In the rows, zero is written as 128.
123 101 152 141 128 123 126 125 121 160 123 112 124 127 125 124 134 126 121 106 145 129 146 121 117 120 130 138 141 101 130 125 140 125 136 136 106 -> zub
104 115 94 142 93 104 153 148 125 129 140 146 109 85 142 145 129 111 107 108 92 138 73 127 150 107 148 134 123 121 146 114 100 116 113 156 109 -> katoz
117 122 119 135 116 119 124 153 128 105 138 119 104 114 121 135 136 108 126 140 115 127 124 120 134 113 118 131 127 142 144 120 108 140 115 140 114 -> katoz
58 107 115 149 101 176 123 154 99 111 152 130 61 121 149 126 132 107 149 151 109 102 159 100 174 105 138 122 99 108 126 104 115 92 107 152 119 -> gesi
120 52 112 223 117 116 176 149 97 187 153 111 23 120 242 219 124 128 39 163 51 116 119 90 156 97 194 135 140 139 185 140 55 91 181 133 157 -> Meti
77 120 72 143 92 150 132 175 97 111 148 127 55 79 190 127 97 124 116 127 149 132 117 127 168 136 133 137 106 104 151 115 111 123 146 130 161 -> gesi
121 133 105 151 161 103 117 135 130 182 102 141 129 114 99 109 86 92 144 91 127 112 86 192 148 167 77 148 139 110 124 108 112 126 150 158 146 -> ged
117 161 130 133 123 111 137 107 131 163 79 136 125 134 102 145 127 151 136 112 121 114 161 112 119 125 158 123 156 97 120 103 156 127 127 140 121 -> dore
112 122 131 122 131 136 111 121 133 163 117 138 132 164 121 128 140 111 137 128 128 128 145 83 107 118 137 127 128 121 122 129 123 121 104 139 120 -> gev
142 116 124 123 106 115 129 138 128 102 146 116 115 102 120 132 130 121 109 121 117 122 133 129 150 120 122 138 136 131 141 129 110 129 117 116 123 -> zamer
151 146 109 103 77 104 60 143 118 85 126 143 137 134 117 119 112 71 137 39 132 135 130 120 84 134 86 141 150 149 109 137 104 139 111 138 94 -> ged
129 123 124 132 129 123 107 123 131 154 115 127 138 137 115 121 121 108 136 112 131 116 121 105 121 125 137 135 129 119 121 131 141 124 122 146 121 -> katoz
132 142 102 143 136 140 107 132 132 140 112 137 113 112 116 114 128 117 145 148 119 118 125 131 134 148 108 131 114 135 109 97 130 126 140 122 159 -> zamer
96 114 132 127 148 122 135 134 122 104 139 117 92 89 124 135 119 113 146 134 125 133 140 147 147 110 105 134 133 103 152 130 129 107 127 156 112 -> gev
136 113 118 129 124 117 134 144 131 121 137 132 117 114 123 146 127 115 127 142 129 110 139 111 140 114 137 124 118 118 144 108 127 122 106 131 116 -> fabi
133 129 123 126 128 122 120 113 133 156 108 137 129 131 94 110 137 131 127 108 119 125 124 145 137 123 127 117 124 124 116 120 126 136 145 157 118 -> ged
82 31 130 154 114 112 102 162 88 95 163 124 61 171 158 93 89 69 204 84 84 100 136 76 137 171 98 151 99 82 115 158 190 126 99 90 92 -> gesi
177 80 145 133 116 77 106 130 143 166 131 131 138 123 101 104 127 150 132 56 108 138 159 104 99 149 128 129 149 105 125 116 129 160 109 95 88 -> gazo
136 107 126 127 149 114 116 110 133 163 121 125 136 143 116 135 115 123 137 109 139 114 163 101 132 125 137 124 112 103 131 122 145 101 120 143 99 -> fabi
97 187 101 101 187 74 132 130 135 137 85 127 127 113 139 109 156 156 118 128 152 153 42 214 172 102 167 128 133 168 135 119 105 120 163 147 175 -> gev
92 152 137 149 125 137 148 164 119 106 125 119 103 107 111 148 150 133 149 185 140 132 136 151 144 84 180 104 129 160 151 126 97 137 83 90 154 -> zitar
106 123 126 146 152 105 115 133 118 99 117 110 62 93 116 145 130 108 131 179 94 123 146 153 156 103 106 146 144 137 132 117 92 116 114 123 138 -> Teno
127 149 129 119 148 142 119 114 133 144 127 147 142 133 121 131 113 141 144 123 140 122 147 92 111 115 128 117 139 132 123 125 157 133 135 140 137 -> Meti
122 154 154 139 141 130 138 79 129 148 101 142 123 94 94 126 142 188 133 122 189 142 192 100 143 119 156 132 145 122 133 132 159 110 127 144 102 -> dore
132 145 132 118 130 110 131 123 133 150 113 125 128 114 130 110 138 125 113 115 108 132 129 138 142 126 119 120 114 115 130 119 129 121 115 133 104 -> dore
137 144 121 126 125 132 123 130 128 140 101 133 136 117 123 121 124 123 129 118 128 123 139 133 120 130 127 121 111 124 125 119 146 143 136 134 131 -> gazo
151 127 153 114 134 117 107 133 122 147 112 136 123 122 105 116 143 127 125 108 137 131 140 124 119 121 137 131 133 133 123 115 125 155 134 130 113 -> zitar
148 137 122 117 145 102 86 120 109 138 102 109 116 101 113 113 140 111 118 117 104 135 160 152 133 120 74 165 134 109 135 124 62 133 139 145 97 -> zitar
102 142 122 110 133 122 148 139 119 123 117 116 135 119 133 138 120 129 114 134 95 114 133 114 158 111 144 137 118 140 144 122 136 120 117 134 138 -> gev
145 116 101 135 98 119 149 126 120 130 89 156 88 78 122 139 177 121 80 155 169 95 146 124 171 76 176 87 107 156 159 96 133 154 159 170 132 -> ged
97 139 133 92 136 135 91 110 103 109 101 134 139 128 123 116 114 97 149 113 137 103 140 128 145 99 110 127 136 117 109 143 159 122 149 132 132 -> Teno
136 125 118 131 119 119 111 138 123 141 91 129 109 106 111 114 134 109 133 130 126 128 132 137 133 152 111 131 118 88 144 128 116 129 117 101 135 -> fabi
120 121 135 152 106 107 111 143 119 110 130 129 104 121 123 146 114 106 140 134 147 102 145 116 148 115 155 130 149 120 143 111 140 123 112 121 121 -> zitar
144 123 141 132 127 95 46 106 146 151 144 91 137 137 132 105 111 117 99 93 99 122 147 123 117 107 92 137 150 136 112 116 112 125 138 164 84 -> gev
103 97 110 164 103 114 130 115 138 131 140 99 110 106 114 151 146 121 86 119 84 114 125 155 134 68 123 141 150 126 104 93 93 116 99 141 113 -> Meti
135 144 145 108 99 110 124 122 139 140 135 152 142 116 136 131 118 128 126 74 128 133 129 133 101 132 133 116 131 120 114 103 128 118 106 123 89 -> Teno
133 88 117 200 120 112 136 145 141 146 120 119 78 181 77 175 103 103 133 170 87 76 143 90 176 167 122 109 119 127 149 104 159 121 153 146 119 -> katoz
136 128 130 121 135 123 117 130 130 147 111 134 121 116 123 115 132 127 122 119 131 121 123 117 129 124 126 115 131 119 132 130 130 150 138 139 135 -> gesi
145 139 96 123 103 156 124 159 108 142 128 140 105 114 123 104 150 100 112 130 112 124 106 124 147 135 121 138 54 153 124 119 98 123 118 161 109 -> katoz
138 127 138 126 134 122 116 128 129 152 116 127 149 138 116 123 136 126 134 117 138 123 128 112 119 120 137 120 151 108 124 125 139 120 135 122 132 -> zub
110 116 105 152 126 125 102 129 107 128 121 134 79 137 120 139 140 125 142 131 158 105 172 112 129 110 132 139 151 141 132 119 99 126 131 134 133 -> gev
154 118 110 116 124 119 124 106 131 141 123 133 146 96 141 118 134 121 102 102 118 117 111 157 131 116 103 117 115 91 127 126 121 115 153 137 112 -> fabi
115 118 98 149 110 95 132 138 143 158 145 123 96 170 121 161 113 125 101 123 78 122 99 150 142 127 142 114 144 129 111 104 72 109 107 104 136 -> Teno
134 119 125 117 132 124 107 126 122 148 123 131 133 151 115 121 115 128 139 107 121 117 172 94 125 125 127 126 142 107 132 135 125 142 125 124 123 -> gazo
131 119 137 126 133 117 108 126 132 120 137 135 142 150 120 122 127 89 146 109 114 114 112 102 117 125 118 137 134 132 118 141 133 114 102 137 106 -> katoz
137 113 134 114 143 124 119 112 127 162 116 138 129 142 108 114 137 89 114 88 89 127 119 130 119 123 89 130 126 112 117 144 107 119 106 134 112 -> Meti
139 139 123 131 119 117 107 120 136 154 113 131 137 126 122 115 129 123 120 116 115 125 122 129 119 133 114 127 129 136 124 124 119 151 138 127 127 -> zamer
144 122 136 132 134 98 116 131 141 138 133 122 135 149 106 140 129 136 148 116 141 118 125 118 133 118 139 116 163 105 128 126 141 126 138 131 112 -> dore
146 119 109 142 133 120 118 129 116 149 138 118 102 131 113 126 126 121 115 120 132 97 167 136 153 116 110 128 119 136 144 127 93 120 115 133 114 -> Meti
101 138 130 139 117 126 127 123 131 127 107 149 95 132 114 141 135 133 121 126 157 116 137 108 123 109 149 127 156 144 121 101 158 151 127 140 144 -> Meti
154 138 134 133 122 118 101 125 133 138 109 118 142 127 115 120 120 131 136 104 117 119 135 127 121 153 118 136 123 137 117 121 148 134 151 118 127 -> zamer
139 126 131 94 162 142 122 132 118 147 136 129 132 125 119 101 106 126 144 108 129 110 136 107 134 117 142 117 116 120 119 148 148 130 111 132 147 -> gesi
110 107 108 134 127 101 131 164 123 109 126 101 105 144 132 152 128 112 137 151 85 127 151 102 141 109 143 139 118 130 146 119 114 138 101 121 123 -> gazo
145 140 118 124 145 118 114 116 154 174 125 138 164 155 129 127 116 107 136 143 113 103 140 91 113 134 124 120 140 121 126 109 119 126 99 118 144 -> zamer
138 115 123 141 125 114 107 125 121 130 144 125 128 175 95 129 111 123 162 111 107 103 148 103 143 138 101 125 143 104 118 146 140 119 132 124 93 -> dore
122 130 111 133 111 121 147 161 116 97 144 117 114 111 133 151 133 113 117 139 133 122 120 126 137 97 142 135 128 145 136 114 125 121 113 139 126 -> zub
86 103 114 180 94 106 90 189 111 169 42 63 69 136 135 159 138 83 164 146 182 154 170 120 72 113 178 105 95 109 162 114 167 175 151 124 126 -> zub
165 138 116 114 149 113 60 120 154 207 68 161 124 111 106 94 95 46 105 128 149 89 132 103 91 123 104 84 138 116 125 93 164 186 111 147 166 -> fabi
189 119 142 148 118 115 119 130 123 128 130 160 144 133 85 132 145 118 143 118 120 121 89 119 119 138 123 137 120 143 112 142 131 137 137 129 98 -> zitar
110 170 112 122 140 160 132 149 128 131 104 134 163 122 129 134 118 120 183 183 154 122 114 93 153 144 153 119 98 102 158 133 160 92 133 135 159 -> katoz
133 89 116 138 105 89 118 161 125 193 130 153 104 182 154 131 162 20 93 120 78 72 68 150 129 111 98 134 138 101 150 107 29 134 96 167 98 -> gev
123 112 143 128 126 118 112 142 136 93 164 139 89 151 143 149 158 109 106 152 129 130 100 115 149 99 131 133 142 147 134 121 91 115 131 158 106 -> fabi
104 125 84 115 135 116 117 99 152 163 124 124 160 160 206 132 53 58 69 113 111 88 204 59 95 126 75 110 111 136 127 92 174 156 89 128 132 -> gazo
114 126 132 159 127 125 91 132 122 158 91 133 105 156 107 123 166 134 161 116 135 133 129 115 126 142 142 141 133 124 111 119 93 110 132 129 122 -> gesi
108 108 124 142 113 125 121 149 128 109 140 116 102 123 120 136 129 108 127 130 126 122 122 118 144 121 125 134 136 129 137 121 122 127 122 133 123 -> katoz
87 113 102 152 106 149 153 108 125 103 135 119 98 85 133 133 127 140 121 136 118 129 159 143 155 117 114 132 97 113 117 96 148 100 138 158 107 -> ged
169 155 126 144 100 161 117 103 127 184 106 138 188 150 118 118 107 128 119 137 115 69 128 92 83 132 112 137 120 106 88 104 194 162 164 169 120 -> zub
151 105 161 112 171 101 102 127 104 150 150 138 139 170 109 95 113 109 157 88 156 97 150 118 132 117 139 137 150 147 127 171 120 145 94 97 117 -> zitar
104 164 149 106 148 159 97 102 124 140 110 128 155 191 144 117 105 138 139 131 100 115 161 87 131 135 125 118 132 118 112 143 166 127 169 142 138 -> gazo
116 143 110 137 143 113 177 157 115 85 132 141 114 84 119 166 130 129 128 153 89 131 98 146 188 104 143 141 120 151 158 127 107 103 126 154 133 -> gazo
115 97 147 146 96 143 98 125 117 107 147 125 62 186 118 142 166 149 161 152 130 132 225 78 133 160 104 144 149 65 138 107 77 103 136 109 74 -> zitar
128 137 128 147 136 110 104 133 128 143 91 134 124 117 88 118 128 124 135 118 118 127 109 148 152 128 127 130 135 136 122 120 136 142 150 144 134 -> gazo
52 104 135 156 121 87 83 145 110 207 93 98 97 136 188 112 115 94 115 75 81 139 123 157 119 124 143 161 157 86 123 91 71 125 119 104 128 -> zitar
125 98 197 143 135 155 113 124 151 124 122 124 163 131 88 96 124 123 132 128 109 113 148 103 129 159 83 121 133 158 96 109 201 165 137 94 139 -> ged
148 135 117 153 97 120 125 138 133 177 106 120 127 119 111 129 149 133 103 122 131 148 107 133 121 131 134 131 88 124 125 101 129 132 152 173 86 -> zub
104 118 103 157 140 102 125 123 119 136 106 126 120 131 139 148 127 122 145 124 102 121 128 128 126 111 144 142 151 135 124 125 105 113 135 131 144 -> ged
139 111 149 133 150 89 96 130 109 135 93 145 167 127 101 151 148 109 142 127 165 96 108 98 165 68 176 129 183 148 148 141 133 139 164 136 141 -> zitar
115 115 112 131 120 122 138 145 121 116 120 124 113 119 122 138 134 121 128 128 129 122 131 132 151 118 140 128 119 138 135 115 128 129 142 140 134 -> ged
85 145 140 185 73 139 146 150 125 44 178 118 34 54 131 142 122 151 149 140 120 144 166 192 159 135 126 93 133 137 164 119 100 91 101 92 106 -> zamer
132 179 83 130 155 120 97 95 127 121 103 160 139 104 163 100 125 126 127 152 89 103 98 118 130 114 96 116 120 157 100 115 137 134 159 151 156 -> gesi
104 128 124 152 140 110 133 122 122 142 130 138 109 106 129 146 114 115 119 119 122 117 129 122 148 98 133 139 140 142 142 118 123 111 113 161 117 -> Meti
---
133 139 91 141 124 207 153 133 126 168 114 137 148 140 119 107 72 129 130 119 20 148 114 76 171 209 108 181 148 82 220 103 148 84 166 159 110 -> Fedu
118 203 143 137 141 137 151 158 154 124 166 178 147 155 202 158 99 94 136 102 75 161 136 82 142 161 178 124 148 100 166 34 170 136 94 103 135 -> Fedu
111 147 55 134 127 204 151 120 121 159 75 118 163 133 122 117 80 119 164 121 44 158 118 75 158 188 108 205 150 71 214 135 138 100 133 145 129 -> sis
122 193 130 135 143 126 132 146 133 120 163 178 147 161 164 132 97 82 152 102 93 150 133 80 142 158 163 136 156 95 153 42 189 134 98 97 131 -> fono
133 131 88 146 120 223 136 132 133 173 89 110 145 131 127 112 90 135 141 149 23 168 121 86 145 221 106 173 148 71 225 123 158 88 171 156 102 -> sezi
114 150 71 128 125 203 131 124 135 150 81 115 156 141 122 126 82 132 157 125 49 162 125 83 152 194 120 213 152 62 219 136 148 106 125 149 129 -> nesel
114 134 58 130 128 216 130 112 130 159 89 114 155 133 125 122 93 124 174 131 33 157 117 80 141 193 112 201 152 60 208 134 154 97 136 159 118 -> sezi
116 134 57 129 121 210 121 105 124 173 81 103 152 138 125 117 87 128 169 146 26 159 117 90 142 200 103 214 156 65 204 139 159 92 123 158 113 -> sezi
113 185 124 134 142 158 135 137 164 164 131 150 156 186 189 172 135 113 162 104 60 190 145 75 152 168 167 165 157 116 180 93 169 145 105 81 153 -> ketu
112 184 82 140 128 202 133 138 115 143 76 125 173 112 138 138 122 125 161 153 58 168 122 85 116 205 143 178 146 106 224 115 145 98 143 165 96 -> pif
128 190 132 145 149 151 162 133 147 162 157 158 162 171 199 143 91 84 163 90 71 158 137 47 162 178 153 150 132 104 155 78 134 132 106 72 146 -> sis
123 154 89 133 120 226 136 135 131 151 93 112 135 136 132 123 91 131 147 141 29 156 115 84 137 200 124 178 149 84 232 117 160 96 154 168 107 -> Fedu
123 168 111 133 124 214 144 147 137 168 109 119 147 148 135 103 78 135 141 140 14 154 126 80 153 208 111 165 143 94 222 111 156 98 164 162 115 -> Fedu
125 174 78 132 127 220 126 129 109 173 86 125 154 122 138 143 119 132 186 151 51 151 124 58 127 199 126 167 141 99 217 105 153 86 146 166 72 -> Led
132 194 131 139 152 156 165 134 147 161 165 179 155 163 190 150 111 94 166 88 80 158 135 37 153 185 162 142 136 103 158 53 139 124 110 94 126 -> Led
115 172 71 136 126 205 139 130 108 159 73 127 161 115 133 147 121 129 170 144 62 163 118 65 126 190 138 192 144 97 208 141 147 99 146 164 94 -> guroz
102 140 64 138 131 201 136 110 124 152 88 123 166 129 115 115 97 121 153 129 36 157 123 90 159 201 126 206 147 77 209 122 141 95 130 158 123 -> pif
130 169 61 133 125 210 146 146 111 157 69 110 168 123 146 135 109 115 177 146 59 161 126 69 126 194 128 174 145 101 217 124 144 101 145 138 104 -> sis
141 177 135 150 149 152 158 136 137 158 156 182 152 171 189 145 90 99 154 94 83 166 135 44 152 177 162 171 140 87 151 89 145 143 115 85 135 -> guroz
135 189 134 148 145 148 159 126 153 164 171 167 157 173 189 147 85 89 145 84 62 164 141 44 146 168 149 171 136 107 152 75 139 128 99 94 147 -> vuga
116 137 51 129 119 204 138 109 134 141 78 117 164 130 118 114 93 115 177 140 53 158 129 73 148 200 131 193 139 67 213 126 134 90 129 151 122 -> fono
133 178 123 146 151 152 155 129 153 165 161 172 162 171 188 153 106 96 159 79 66 165 134 44 151 183 147 164 137 96 146 71 145 131 115 91 140 -> sezi
124 160 75 134 124 204 144 127 98 160 86 140 171 114 136 126 108 132 181 142 57 152 115 49 128 190 130 170 148 100 196 116 154 81 146 165 85 -> guroz
129 159 67 144 118 193 139 127 99 159 83 144 166 118 136 134 100 138 178 149 66 161 121 58 125 182 132 184 148 92 197 129 143 90 150 162 85 -> guroz
125 192 135 154 150 138 152 117 150 144 155 180 153 173 184 138 93 90 143 85 80 169 134 50 159 187 163 171 133 91 156 76 139 131 108 87 142 -> pif
120 159 68 141 129 203 157 126 107 160 75 134 166 106 138 139 115 131 169 146 71 150 122 62 133 187 137 168 142 92 197 116 137 90 139 170 86 -> guroz
101 159 69 122 129 196 119 95 129 162 87 109 152 148 128 134 90 134 175 151 39 159 133 78 152 183 115 212 151 59 207 135 148 105 138 157 122 -> zama
105 205 133 143 144 170 141 132 152 140 124 157 136 168 191 191 115 102 142 95 70 189 126 68 144 145 157 162 149 97 190 86 166 137 102 86 146 -> sis
110 189 127 138 143 162 143 136 170 146 122 155 158 169 189 184 145 107 159 105 75 196 136 77 149 166 183 147 150 110 201 91 157 132 120 85 149 -> ketu
132 148 90 144 123 209 145 133 125 173 110 128 159 127 128 119 85 135 141 146 25 158 120 74 156 212 107 169 147 76 228 123 151 90 174 161 99 -> zama
110 191 140 134 139 156 127 125 164 147 140 160 149 184 187 174 121 118 154 103 63 190 139 69 154 164 167 157 159 99 195 78 171 133 123 86 147 -> ketu
104 146 62 130 130 196 132 103 131 170 90 109 156 143 117 122 93 125 172 144 32 161 127 80 165 194 112 214 144 60 207 144 142 100 142 155 124 -> zama
108 172 79 137 131 195 154 146 108 152 93 140 170 103 126 135 123 126 166 138 61 155 115 66 134 183 135 164 143 100 201 120 148 94 154 170 92 -> guroz
131 128 77 145 115 216 137 131 129 166 100 124 154 127 126 112 89 135 148 138 26 159 114 79 144 215 106 169 155 74 224 128 159 86 170 159 103 -> sezi
111 149 65 119 123 200 130 115 123 158 83 103 162 148 118 109 84 124 168 133 28 152 127 82 155 201 118 216 151 75 212 137 151 97 131 155 131 -> Fedu
129 192 134 149 146 165 165 138 138 160 170 159 159 158 199 149 102 94 155 83 55 157 136 34 152 180 145 146 135 112 155 85 144 127 104 78 137 -> sis
135 191 138 133 141 136 151 125 148 147 165 161 163 174 195 137 84 98 152 101 66 161 137 45 146 194 161 165 136 106 157 67 150 134 101 97 145 -> nim
132 194 140 148 144 148 146 150 157 158 153 169 156 176 191 158 95 101 153 83 73 167 129 54 159 182 163 164 136 96 167 98 147 135 99 86 140 -> nesel
120 146 86 146 125 218 141 133 129 155 96 125 151 131 122 106 92 128 132 137 25 166 119 87 152 215 120 177 151 89 231 129 157 96 160 158 113 -> pif
110 187 122 137 139 165 154 147 149 140 128 151 166 157 196 178 132 99 157 100 77 180 142 57 143 177 168 143 143 106 182 69 152 135 114 72 149 -> sis
103 203 140 131 149 159 145 136 174 150 126 160 144 176 189 186 120 97 136 99 56 196 140 53 156 169 163 160 143 114 186 72 157 133 113 98 156 -> vuga
136 171 123 153 153 158 152 143 146 173 153 191 161 167 189 149 104 96 163 77 53 164 132 47 162 183 150 158 135 96 141 84 149 126 116 88 133 -> sezi
116 192 139 136 149 129 148 143 150 148 167 191 131 165 179 152 94 92 134 95 80 157 127 83 168 160 166 132 155 96 162 21 169 126 104 107 126 -> Led
120 177 144 154 151 142 153 117 143 155 170 179 159 178 182 129 100 101 150 84 61 168 137 49 161 191 155 166 141 108 141 66 141 128 107 84 147 -> pif
110 143 58 119 124 193 120 110 135 160 87 106 162 151 124 123 87 128 168 142 37 156 135 93 150 198 120 214 157 68 209 128 143 103 156 152 133 -> sezi
109 196 127 127 141 164 149 138 165 127 136 162 164 162 191 188 141 100 158 109 81 184 140 65 136 157 179 142 140 111 179 61 147 129 96 90 150 -> fono
124 200 132 141 149 148 154 133 158 159 167 167 153 168 199 159 101 95 158 104 62 167 137 48 156 179 160 160 130 87 157 81 142 135 110 96 136 -> zama
106 194 138 135 138 115 139 139 161 129 160 178 124 176 176 148 84 101 121 97 63 175 128 79 160 169 165 163 152 102 155 50 179 147 105 113 149 -> nim
123 187 131 138 142 136 146 152 150 124 163 178 147 156 184 146 92 88 137 92 73 164 134 84 149 163 170 143 149 93 164 44 172 136 99 101 142 -> Fedu
118 189 133 138 150 134 159 148 166 131 153 168 132 154 182 152 89 77 121 96 82 161 128 82 150 158 169 131 147 100 165 34 161 131 98 121 141 -> vuga
118 190 130 134 150 130 141 162 141 141 171 175 129 159 170 144 106 83 138 100 75 158 136 89 158 165 169 139 154 97 155 30 185 138 103 101 126 -> Led
146 178 123 145 148 143 152 133 143 159 154 186 166 164 194 145 97 92 166 81 78 158 132 39 147 194 156 160 137 96 141 73 139 124 121 88 131 -> sezi
109 199 139 143 148 136 143 132 151 146 166 176 127 162 180 153 97 96 134 105 67 165 127 79 160 156 153 148 148 82 156 65 174 135 105 108 131 -> zama
114 205 130 132 140 130 136 142 157 121 159 168 136 163 175 163 98 81 127 101 77 164 132 84 156 159 174 150 148 94 172 57 173 133 93 102 141 -> fono
138 184 129 141 151 150 151 117 142 166 162 180 169 181 184 140 102 108 177 79 69 165 143 35 160 178 151 175 145 101 157 83 139 128 122 79 142 -> ketu
113 140 62 133 126 201 126 103 119 170 98 117 165 139 120 120 83 133 173 145 32 154 134 79 157 190 108 213 148 55 206 140 146 101 139 152 117 -> zama
114 174 72 140 117 200 141 152 130 152 80 121 175 113 140 142 118 134 175 144 58 166 122 72 130 200 138 166 141 97 224 136 141 91 139 157 98 -> nesel
116 185 135 137 142 117 144 153 150 118 164 169 124 168 173 151 94 98 116 104 79 162 127 87 151 170 171 145 159 96 162 40 185 150 112 113 139 -> nim
115 156 61 127 123 203 125 101 119 154 80 120 159 144 109 111 84 124 175 141 44 160 132 65 151 198 109 223 145 64 213 144 145 97 130 146 120 -> fono
136 159 59 140 124 195 150 133 95 152 74 124 176 103 132 134 117 121 177 147 83 155 116 59 114 202 138 187 145 91 204 137 142 95 138 159 85 -> guroz
130 164 64 137 121 215 135 133 121 169 77 129 176 119 153 146 128 135 192 140 55 153 127 67 123 191 144 161 146 114 218 130 143 91 145 159 87 -> ketu
112 208 137 134 142 154 136 119 173 154 135 150 154 179 196 183 120 111 148 110 63 201 143 70 156 159 168 163 148 103 198 88 157 129 105 87 150 -> ketu
113 193 139 134 141 158 134 131 167 138 126 146 138 177 193 185 125 112 142 97 88 185 141 64 145 169 168 156 146 100 175 71 167 140 94 86 149 -> nesel
105 201 132 140 137 138 147 142 146 143 173 165 133 164 180 145 87 86 132 92 58 160 123 74 163 159 148 153 148 99 164 59 170 129 109 90 141 -> sis
130 133 74 142 123 214 148 133 131 175 89 120 157 127 121 103 87 127 145 134 25 161 113 85 151 219 103 180 152 77 217 132 154 86 159 160 109 -> sezi
114 198 134 129 145 140 151 152 153 141 172 177 139 157 185 157 99 91 138 93 70 152 125 71 159 171 168 132 154 94 169 34 172 128 93 114 125 -> Led
127 173 132 145 156 158 155 140 163 153 162 181 152 166 198 163 112 93 163 80 64 165 128 51 153 182 166 146 136 96 149 69 138 133 121 95 140 -> sezi
130 154 58 139 121 199 140 137 123 152 77 130 176 113 141 142 113 126 178 139 65 160 116 73 114 203 133 176 148 87 212 126 135 92 155 164 96 -> sezi
132 187 121 136 145 147 147 142 159 142 148 168 163 174 199 157 100 90 169 89 79 170 145 57 140 181 175 172 133 106 157 71 136 150 103 89 154 -> Fedu
129 149 95 135 125 218 145 146 121 160 99 113 145 132 120 112 85 132 130 144 28 166 119 79 149 205 119 178 157 81 230 134 171 101 170 161 111 -> guroz
133 195 148 139 148 155 141 136 148 160 167 177 156 187 198 143 86 102 161 87 57 156 144 47 156 181 155 159 140 109 156 76 154 142 113 85 145 -> Fedu
120 194 141 145 144 122 139 147 153 147 159 176 127 165 175 138 83 79 122 96 73 168 134 83 151 159 156 150 148 110 149 50 177 138 103 104 140 -> vuga
104 209 145 149 150 114 142 142 143 139 171 167 134 167 172 120 93 88 124 116 64 172 135 91 163 166 154 145 153 101 148 50 183 132 94 99 135 -> pif
123 202 135 138 146 116 142 145 144 136 164 172 138 159 182 160 95 93 130 107 80 163 130 78 152 164 162 147 153 86 156 53 175 135 110 108 127 -> zama
116 186 63 136 124 215 150 148 119 154 78 111 170 115 142 143 116 116 178 132 48 160 112 54 125 192 124 170 140 104 226 144 143 97 148 156 101 -> sis
123 189 138 147 157 140 154 123 146 136 170 180 154 163 190 146 93 89 146 90 70 166 130 53 158 189 168 172 138 93 152 70 133 131 95 94 139 -> pif
103 186 119 133 133 163 140 133 159 136 124 151 154 172 195 197 127 102 153 93 73 187 130 61 147 167 170 164 149 102 192 85 152 137 113 76 156 -> sis
121 191 127 142 142 139 149 152 154 133 162 172 147 150 184 148 116 92 149 101 85 165 129 91 143 161 177 133 155 101 176 56 171 135 110 99 131 -> ketu
118 207 135 132 148 152 132 129 158 150 126 148 156 170 194 170 121 100 159 113 72 188 138 72 132 165 162 152 150 108 168 69 168 128 111 97 143 -> sezi
